Here is a tiny trained network, its code and every weight. The questions are about switching its units off for an input and a target symbol, where a switched-off unit gives its printed mean instead of its output.

import numpy as np


def w(rows, s, z=0):
    codes = np.array(rows[::2]) - 128.0
    scale = np.full(codes.shape[1], s)
    scale[-1] = z or s
    return codes * scale


def f(y):
    return y / 2 * (1 + np.tanh(0.7978845608 * (y + 0.044715 * y**3)))


def softmax(a):
    e = np.exp(a - a.max(-1, keepdims=True))
    return e / e.sum(-1, keepdims=True)


def log_softmax(a):
    a = a - a.max(-1, keepdims=True)
    return a - np.log(np.exp(a).sum(-1, keepdims=True))


def net(x, mask):
    ids = ['αγεζθξπστφψω'.index(c) for c in x.split()]
    T = len(ids)
    res = E[ids] + P[:T]
    r = res
    for j in range(2):
        rows = slice(2 * j, 2 * j + 2)
        q, k, v = (r @ M[0][rows].T for M in (Q, K, V))
        z = softmax(np.where(np.tri(T) > 0, q @ k.T / 2**0.5, -1e9)) @ v
        o = O[0][rows]
        res = res + np.where(mask[j], z, o[:, -1]) @ o[:, :-1]
    y = f(res @ A[0][:, :-1].T + A[0][:, -1])
    res = res + np.where(mask[2:18], y, B[0][:, -1]) @ B[0][:, :-1]
    return log_softmax(res[-1] @ U[:, :-1].T + U[:, -1])


Q, K, V, O, A, B = {}, {}, {}, {}, {}, {}
E = w([
[78,161,141,161,112,84,72,141],'α',
[92,144,127,181,123,102,149,141],'γ',
[156,177,99,64,109,91,90,84],'ε',
[108,145,71,172,134,109,84,189],'ζ',
[97,219,139,104,209,101,97,158],'θ',
[153,134,175,115,48,251,69,217],'ξ',
[119,163,147,136,161,213,110,235],'π',
[128,118,181,44,98,72,182,47],'σ',
[102,181,230,86,149,180,119,191],'τ',
[163,63,36,88,160,129,183,141],'φ',
[69,107,155,151,158,105,181,151],'ψ',
[94,161,85,185,179,143,112,208],'ω',
],0.021)
P = w([
[31,131,127,102,133,176,110,116],'0',
[133,158,208,129,114,25,144,212],'1',
[40,107,71,73,108,206,126,165],'2',
[137,206,145,169,154,112,179,63],'3',
[202,63,217,96,185,195,45,172],'4',
[163,167,137,136,104,53,170,147],'5',
[75,179,4,46,93,183,192,165],'6',
[155,171,123,157,102,52,162,124],'7',
],0.018)
Q[0] = w([
[76,215,116,132,126,104,175,185],'head 1',
[8,139,51,50,59,181,156,115],'head 1',
[173,155,160,184,135,107,121,160],'head 2',
[236,70,185,180,181,99,91,106],'head 2',
],0.012)
K[0] = w([
[254,130,98,114,69,195,154,38],'head 1',
[92,146,140,224,205,197,108,30],'head 1',
[174,146,104,129,38,119,126,157],'head 2',
[101,101,126,61,113,42,144,235],'head 2',
],0.0097)
V[0] = w([
[151,144,124,2,76,83,50,41],'head 1',
[164,235,124,172,10,145,6,121],'head 1',
[133,91,69,229,110,129,56,203],'head 2',
[60,118,94,202,147,66,143,87],'head 2',
],0.0094)
O[0] = w([
[191,192,148,148,225,185,118,40,4],'head 1',
[138,137,115,159,88,246,67,50,139],'head 1',
[200,123,66,131,46,122,50,162,194],'head 2',
[65,10,159,209,112,108,55,87,168],'head 2',
],0.013,0.0044)
A[0] = w([
[138,209,170,169,23,131,176,124,13],'neuron 1',
[178,165,182,165,72,52,149,101,156],'neuron 2',
[210,108,163,97,63,94,124,93,157],'neuron 3',
[143,177,107,154,77,240,79,81,223],'neuron 4',
[94,140,144,200,127,186,130,171,255],'neuron 5',
[153,172,137,19,184,207,146,126,77],'neuron 6',
[122,2,83,86,163,186,130,95,163],'neuron 7',
[171,151,77,248,182,103,102,186,72],'neuron 8',
[132,81,144,153,122,74,187,160,129],'neuron 9',
[96,89,182,82,109,104,116,13,140],'neuron 10',
[92,26,137,89,167,142,133,141,7],'neuron 11',
[138,133,123,235,151,213,76,16,107],'neuron 12',
[151,183,102,172,70,83,175,193,131],'neuron 13',
[210,128,129,213,103,81,204,120,166],'neuron 14',
[141,156,156,172,172,93,132,124,199],'neuron 15',
[86,121,65,74,213,136,77,130,152],'neuron 16',
],0.0091,0.0076)
B[0] = w([
[132,141,188,167,193,161,53,41,163],'neuron 1',
[28,103,111,170,210,185,96,137,166],'neuron 2',
[123,146,124,126,169,177,163,240,153],'neuron 3',
[114,107,106,106,152,42,119,98,254],'neuron 4',
[143,187,161,61,121,141,160,114,217],'neuron 5',
[70,98,84,219,110,106,185,90,218],'neuron 6',
[187,216,202,140,142,68,72,128,163],'neuron 7',
[137,177,149,176,105,147,181,197,174],'neuron 8',
[159,86,152,127,188,121,148,74,215],'neuron 9',
[179,196,132,162,119,180,129,189,156],'neuron 10',
[105,103,46,175,162,191,23,132,169],'neuron 11',
[127,114,103,118,102,142,155,73,220],'neuron 12',
[233,112,157,94,85,153,102,94,239],'neuron 13',
[248,111,101,173,177,151,112,64,165],'neuron 14',
[121,108,35,52,98,151,82,254,181],'neuron 15',
[147,93,229,140,114,138,165,94,163],'neuron 16',
],0.0088,0.021)
U = w([
[77,128,135,200,152,154,63,120,93],'α',
[155,58,199,178,128,176,156,70,29],'γ',
[124,108,29,80,165,129,134,124,122],'ε',
[124,65,59,158,94,163,127,138,59],'ζ',
[116,198,118,97,151,1,121,158,218],'θ',
[173,178,186,123,172,79,104,78,109],'ξ',
[165,119,139,53,126,145,164,111,99],'π',
[133,129,111,154,196,166,139,146,125],'σ',
[134,168,217,115,182,117,130,116,253],'τ',
[181,109,135,85,180,70,164,122,186],'φ',
[129,44,121,123,161,142,133,105,86],'ψ',
[158,126,177,177,77,75,223,135,157],'ω',
],0.0098,0.0056)

Each question gives the input, a string of symbols that net reads in full, and the target symbol t.
The units are the heads (2 rows each of Q, K, V and O) and the neurons (one row each of A and B). Each row of codes is followed by its name. A weight is (code - 128) times the scale printed after its matrix; where a second scale follows, it is the last column's (O, A, B and U).
mask holds one flag per unit, heads first, then neurons. A switched-off unit (its flag False) gives its mean, the last column of its rows in O or B, instead of its output. The means were averaged over made-up inputs and are rounded, as every weight is.
A unit's drop is (log p(t) with every unit on - log p(t) with that unit switched off) / (log p(t) with every unit on - log p(t) with every unit switched off).
The circuit of an input: a set's keep is (log p(t) with only the set's units on - log p(t) with every unit switched off) / (log p(t) with every unit on - log p(t) with every unit switched off). Starting from the 12 units with the biggest drops (on a tie, the unit counted first), units are removed one at a time, each time the one whose removal leaves the highest keep (on an exact tie, the one counted first), for as long as the keep stays at least 0.8.
circuit, biggest first: the units of the circuit, biggest drop first
top k neurons: the k neurons with the biggest drops, biggest first
which heads matter: for each layer, one digit per head in row order, 1 if its drop is at least 0.15 and else 0, layers parted by /
input ω γ π ξ τ ω ζ ξ, target ξ: circuit, biggest first -> neuron 1; head 2
input σ π π ω γ, target π: circuit, biggest first -> head 2; head 1; neuron 13
input α φ φ ψ, target φ: top 2 neurons -> neuron 9; neuron 6
input ε θ γ π, target ε: circuit, biggest first -> head 1; neuron 15; neuron 4; neuron 12
input θ γ ε, target τ: which heads matter -> 01
input α γ φ θ ξ α α, target τ: which heads matter -> 01
input ψ ω ζ, target ψ: circuit, biggest first -> head 1; neuron 11; head 2; neuron 9
input ξ σ α ω π, target σ: circuit, biggest first -> neuron 15; neuron 6; head 1
input τ γ ω τ α σ φ ω, target φ: circuit, biggest first -> head 1; neuron 14
input ξ ψ ξ ψ ω τ ξ, target ψ: circuit, biggest first -> head 1; head 2; neuron 9
input ω γ ω ω ζ σ ζ ω, target σ: circuit, biggest first -> head 1; neuron 8; neuron 15
input ξ θ θ ζ π, target τ: top 2 neurons -> neuron 5; neuron 7
input γ φ α ξ α φ τ, target ε: circuit, biggest first -> head 1; neuron 4
input ε τ ξ ψ, target ξ: which heads matter -> 10
input α ω ξ θ σ, target ζ: circuit, biggest first -> head 1; head 2
input ω ω α, target ζ: which heads matter -> 11
input ω ψ α φ ω ω ω, target φ: top neuron -> neuron 9
input τ ω ψ τ ξ π, target ξ: top 2 neurons -> neuron 1; neuron 4
input ω ξ ψ, target ζ: which heads matter -> 11
input ω π ω γ τ ε ω, target α: which heads matter -> 01
input π ε α ζ γ σ, target σ: which heads matter -> 00
input γ ξ ζ σ ω θ, target σ: which heads matter -> 10
